Here is a tiny trained network, its code and every weight. The questions are about switching its units off for an input and a target symbol, where a switched-off unit gives its printed mean instead of its output.

import numpy as np


def w(rows, s, z=0):
    codes = np.array(rows[::2]) - 128.0
    scale = np.full(codes.shape[1], s)
    scale[-1] = z or s
    return codes * scale


def norm(h):
    return h / np.sqrt((h * h).mean(-1, keepdims=True) + 1e-5)


def f(y):
    return np.maximum(y, 0)


def softmax(a):
    e = np.exp(a - a.max(-1, keepdims=True))
    return e / e.sum(-1, keepdims=True)


def log_softmax(a):
    a = a - a.max(-1, keepdims=True)
    return a - np.log(np.exp(a).sum(-1, keepdims=True))


def net(x, mask):
    ids = ['αβζηθμξπστψ'.index(c) for c in x.split()]
    T = len(ids)
    res = E[ids] + P[:T]
    u = 0
    for l in range(2):
        q, k, v = (norm(res) @ M[l].T for M in (Q, K, V))
        z = softmax(np.where(np.tri(T) > 0, q @ k.T / 2**0.5, -1e9)) @ v
        res = res + np.where(mask[u], z, O[l][:, -1]) @ O[l][:, :-1]
        u += 1
        y = f(norm(res) @ A[l][:, :-1].T + A[l][:, -1])
        res = res + np.where(mask[u : u + 8], y, B[l][:, -1]) @ B[l][:, :-1]
        u += 8
    return log_softmax(norm(res)[-1] @ U[:, :-1].T + U[:, -1])


Q, K, V, O, A, B = {}, {}, {}, {}, {}, {}
E = w([
[144,126,165,96,80,118,114,110,134,116,137,89],'α',
[175,79,188,145,91,77,140,150,143,168,99,62],'β',
[146,116,143,204,130,138,122,150,71,103,120,171],'ζ',
[171,211,92,182,145,77,190,169,108,112,106,156],'η',
[122,180,103,162,60,132,103,116,91,150,90,161],'θ',
[196,95,65,111,66,99,180,125,79,73,98,149],'μ',
[174,140,152,164,113,143,118,163,57,65,109,145],'ξ',
[123,98,105,105,80,145,137,114,159,148,65,114],'π',
[83,251,143,140,129,155,152,157,104,160,133,64],'σ',
[123,163,127,140,122,127,81,128,88,126,112,108],'τ',
[114,159,127,150,58,69,115,71,142,77,160,192],'ψ',
],0.023)
P = w([
[48,123,64,95,48,54,119,199,193,137,121,86],'0',
[100,100,74,192,99,101,190,49,134,169,165,112],'1',
[130,193,197,103,118,254,91,101,140,42,172,128],'2',
[86,109,81,183,93,176,177,56,84,225,173,159],'3',
[101,171,194,23,52,219,55,64,98,104,110,153],'4',
[84,141,72,164,146,156,198,98,100,220,194,171],'5',
[118,210,220,46,149,230,134,96,67,65,133,163],'6',
],0.0087)
Q[0] = w([
[172,121,119,140,129,238,101,239,174,88,128,126],'L0H1',
[171,142,228,149,44,204,69,112,82,18,1,118],'L0H1',
],0.0055)
K[0] = w([
[102,27,54,126,205,54,10,248,114,121,15,113],'L0H1',
[123,151,136,46,160,254,91,106,9,247,114,118],'L0H1',
],0.0047)
V[0] = w([
[35,159,125,142,192,110,3,188,43,105,163,68],'L0H1',
[69,170,59,57,196,60,4,138,95,132,54,163],'L0H1',
],0.0032)
O[0] = w([
[162,153,118,155,89,12,46,208,181,127,122,18,253],'L0H1',
[159,51,125,63,118,254,77,71,134,87,42,118,191],'L0H1',
],0.0086,0.0028)
A[0] = w([
[57,76,179,215,83,167,170,131,151,205,196,113,37],'L0N1',
[144,171,155,161,92,171,128,155,120,38,114,154,207],'L0N2',
[83,119,62,133,127,90,149,138,86,162,161,2,185],'L0N3',
[183,95,158,104,117,47,131,73,158,153,225,158,146],'L0N4',
[119,157,213,101,118,141,151,72,154,60,140,229,6],'L0N5',
[206,134,178,51,108,148,91,185,145,70,121,118,148],'L0N6',
[168,105,147,146,188,77,137,88,105,190,154,93,18],'L0N7',
[174,68,122,77,165,160,91,113,188,56,73,111,129],'L0N8',
],0.0074,0.0023)
B[0] = w([
[103,123,124,112,154,146,138,160,99,49,39,171,171],'L0N1',
[143,102,211,77,126,124,85,157,134,103,118,51,254],'L0N2',
[77,106,97,140,161,180,167,97,85,152,212,181,226],'L0N3',
[155,142,177,151,63,130,114,159,122,116,156,188,155],'L0N4',
[25,159,129,116,188,67,184,108,230,120,98,173,159],'L0N5',
[88,67,101,152,70,79,147,245,84,110,2,65,244],'L0N6',
[114,98,148,77,180,184,151,62,127,173,89,147,140],'L0N7',
[190,199,252,91,154,51,58,113,182,223,127,68,188],'L0N8',
],0.0079,0.007)
Q[1] = w([
[240,157,75,165,79,180,171,104,37,65,207,241],'L1H1',
[90,78,31,252,147,125,149,27,99,168,72,96],'L1H1',
],0.0036)
K[1] = w([
[150,56,144,135,187,59,91,237,90,192,152,10],'L1H1',
[85,110,18,157,76,234,250,17,22,254,90,50],'L1H1',
],0.0038)
V[1] = w([
[99,198,148,142,125,32,71,99,253,86,195,189],'L1H1',
[147,190,210,68,147,187,156,140,102,120,113,57],'L1H1',
],0.0051)
O[1] = w([
[100,130,225,15,17,213,72,218,1,205,103,231,4],'L1H1',
[162,21,119,94,67,103,129,135,62,108,62,14,171],'L1H1',
],0.0084,0.0032)
A[1] = w([
[64,114,142,44,76,102,56,147,193,62,55,135,187],'L1N1',
[163,62,115,88,192,134,131,87,182,90,166,169,96],'L1N2',
[117,162,182,30,103,176,101,80,114,86,70,26,249],'L1N3',
[104,85,160,42,157,81,165,89,75,65,35,116,141],'L1N4',
[187,136,147,147,111,100,1,230,69,192,86,55,175],'L1N5',
[160,117,111,204,147,133,105,58,117,127,181,218,46],'L1N6',
[201,170,152,161,172,166,81,60,62,84,104,110,79],'L1N7',
[156,32,111,101,152,204,189,45,136,74,183,137,127],'L1N8',
],0.0063,0.0022)
B[1] = w([
[104,43,186,154,105,199,235,152,109,116,141,116,223],'L1N1',
[131,134,153,68,89,173,55,163,188,122,137,127,135],'L1N2',
[113,134,187,90,242,114,210,211,180,210,104,48,245],'L1N3',
[121,149,170,143,163,202,108,226,210,108,132,164,196],'L1N4',
[168,245,109,95,107,100,144,29,134,41,115,107,253],'L1N5',
[148,64,170,65,143,77,83,143,98,177,97,115,164],'L1N6',
[131,77,95,50,157,99,1,133,112,227,148,112,154],'L1N7',
[77,111,88,28,115,181,34,164,132,183,104,112,155],'L1N8',
],0.0076,0.011)
U = w([
[190,64,98,83,53,158,189,118,103,152,220,120,156],'α',
[189,100,133,216,180,63,222,130,135,190,165,163,67],'β',
[101,141,181,211,121,128,105,64,168,52,152,198,253],'ζ',
[136,210,107,174,97,88,95,128,116,164,61,204,113],'η',
[83,174,126,187,108,251,200,72,86,108,184,99,19],'θ',
[107,140,55,163,168,216,104,136,253,70,138,163,171],'μ',
[96,52,132,234,186,120,112,181,94,37,87,144,32],'ξ',
[199,32,201,159,217,210,204,174,164,213,180,158,140],'π',
[111,145,141,38,213,80,113,114,86,226,233,92,183],'σ',
[249,170,168,50,182,116,67,76,140,145,97,36,71],'τ',
[90,142,221,76,90,203,87,141,89,113,202,193,188],'ψ',
],0.0066,0.002)

Each question gives the input, a string of symbols that net reads in full, and the target symbol t.
The units are the heads (2 rows each of Q, K, V and O) and the neurons (one row each of A and B). Each row of codes is followed by its name. A weight is (code - 128) times the scale printed after its matrix; where a second scale follows, it is the last column's (O, A, B and U).
mask holds one flag per unit, layer by layer, with each layer's heads first. A switched-off unit (its flag False) gives its mean, the last column of its rows in O or B, instead of its output. The means were averaged over made-up inputs and are rounded, as every weight is.
A unit's drop is (log p(t) with every unit on - log p(t) with that unit switched off) / (log p(t) with every unit on - log p(t) with every unit switched off).
The circuit of an input: a set's keep is (log p(t) with only the set's units on - log p(t) with every unit switched off) / (log p(t) with every unit on - log p(t) with every unit switched off). Starting from the 12 units with the biggest drops (on a tie, the unit counted first), units are removed one at a time, each time the one whose removal leaves the highest keep (on an exact tie, the one counted first), for as long as the keep stays at least 0.8.
units of the circuit, in order: the units of the circuit, biggest drop first
unit that matters most: the unit with the biggest drop
k most important neurons: the k neurons with the biggest drops, biggest first
k most important neurons of layer l: the k neurons of layer l with the biggest drops, biggest first
input θ τ η τ, target σ: 2 most important neurons	L0N6; L1N6
input η τ τ τ, target σ: units of the circuit, in order	L0N6; L0N3; L1N7
input π μ α, target π: unit that matters most	L0H1
input ζ β ξ π μ, target π: 2 most important neurons of layer 0	L0N2; L0N3
input τ τ μ θ π, target π: units of the circuit, in order	L1N1; L1N3
input ζ τ ξ ψ τ, target ψ: 3 most important neurons	L0N6; L0N5; L1N1
input π τ α θ μ π π, target π: units of the circuit, in order	L0H1; L1N5
input ψ σ π τ ψ μ θ, target ψ: 3 most important neurons	L0N5; L0N2; L0N6
input τ π η τ π π η, target π: 4 most important neurons	L0N5; L0N2; L1N5; L1N4
input α ξ β η τ τ ζ, target τ: units of the circuit, in order	L0H1; L1N5
input β μ ψ τ η, target ψ: units of the circuit, in order	L1H1; L0N2
input τ ζ μ π η, target π: 4 most important neurons	L0N2; L0N5; L1N5; L0N6
input η η ξ μ ψ σ π, target ψ: 2 most important neurons of layer 0	L0N5; L0N8
input ψ α ψ β ξ, target ψ: units of the circuit, in order	L1H1
input τ ξ ξ τ ψ α, target ψ: 2 most important neurons	L0N1; L1N3
input τ τ τ ξ, target τ: 3 most important neurons of layer 1	L1N5; L1N7; L1N1
input σ τ ξ σ τ σ, target θ: 2 most important neurons of layer 0	L0N3; L0N2
input π ξ π μ μ, target π: 2 most important neurons	L1N5; L1N4
input θ η τ τ β ζ, target ξ: 2 most important neurons of layer 0	L0N1; L0N8
input π τ η π ψ τ ζ, target ψ: 2 most important neurons	L0N5; L0N2
input ψ ξ α, target ψ: unit that matters most	L1H1
input η τ τ ψ π, target ψ: 2 most important neurons of layer 0	L0N5; L0N6
